[[105 132 149 134 110]
 [140 141 146 144 130]
 [142 131 142 118 140]
 [105 124 107 146 133]
 [148 139 134 135 136]]
=>
[[105 149 110]
 [140 146 130]
 [142 142 140]
 [105 107 133]
 [148 134 136]]

[[126 136 124 128 126 119]
 [129 130 133 132 132 126]
 [138 104 128 104 139 145]
 [122 126 118 118 134 122]
 [141 125 128 125 109 125]
 [140 145 142 116 133 136]
 [131 127 128 146 110 142]
 [112 118 129 143 143 128]]
=>
[[126 124 126]
 [129 133 132]
 [138 128 139]
 [122 118 134]
 [141 128 109]
 [140 142 133]
 [131 128 110]
 [112 129 143]]

[[135 140 119 122]
 [121 118 121 146]
 [117 138 141 109]
 [128 118 127 137]
 [118 129 146 110]
 [127 138 122 131]
 [140 145 119 123]
 [124 135 114 155]
 [128 132 133 132]
 [127 138 120 141]
 [117 137 129 125]
 [126 132 130 136]]
=>
[[135 119]
 [121 121]
 [117 141]
 [128 127]
 [118 146]
 [127 122]
 [140 119]
 [124 114]
 [128 133]
 [127 120]
 [117 129]
 [126 130]]

[[117 149 110 125 143 129 121 129 132]
 [140 133 121 132 125 135 116 127 132]
 [124 130 116 142 115 132 114 128 147]
 [142 127 133 127 126 125 144 127 111]
 [128 149 111 127 129 138 107 128 133]]
=>
[[117 110 143 121 132]
 [140 121 125 116 132]
 [124 116 115 114 147]
 [142 133 126 144 111]
 [128 111 129 107 133]]

[[121 125 144 140 143 126 114 119 116 156 103 120 123]
 [124 120 143 148 137 126 120 126 116 158 108 122 123]
 [127 100 138 111 123 130 123 130 120 144 143 119 127]]
=>
[[121 144 143 114 116 103 123]
 [124 143 137 120 116 108 123]
 [127 138 123 123 120 143 127]]

[[119 128]
 [126 109]
 [111 143]
 [111 147]
 [112 138]
 [150 133]]
=>
[[119]
 [126]
 [111]
 [111]
 [112]
 [150]]

[[133 108 143 139 129 107 136 124 150 136 138 105]
 [103 145 150 152 105 153 144 123 105 105 144 130]
 [133 116 136 112 110 146 103 120 118 137 140 142]
 [104 120 112 126 129 125 133 114 128 133 115 129]]
=>
[[133 143 129 136 150 138]
 [103 150 105 144 105 144]
 [133 136 110 103 118 140]
 [104 112 129 133 128 115]]
---
[[118 129 136 121]
 [102 131 115 128]
 [145 122 142 114]
 [115 135 114 138]
 [126 115 145 135]]
=>
[118 131 142 138]

[[116 154 110 114 115]
 [128 143 128 121 138]
 [130 130 131 128 127]]
=>
[116 143 131]

[[143 151]
 [123 136]
 [118 106]]
=>
[143 136]

[[141 148 137]
 [142 124 102]
 [134 135 106]
 [137 123 134]
 [137 119 108]]
=>
[141 124 106]

[[123 126]
 [149 109]
 [148 112]]
=>
[123 109]

[[128 145]
 [128 150]
 [129 144]
 [128 131]
 [129 130]]
=>
[128 150]

[[125 155 138 105]
 [125 121 116 122]
 [120 151 131 133]
 [128 142 129 130]
 [145 120 108 118]]
=>
[125 121 131 130]
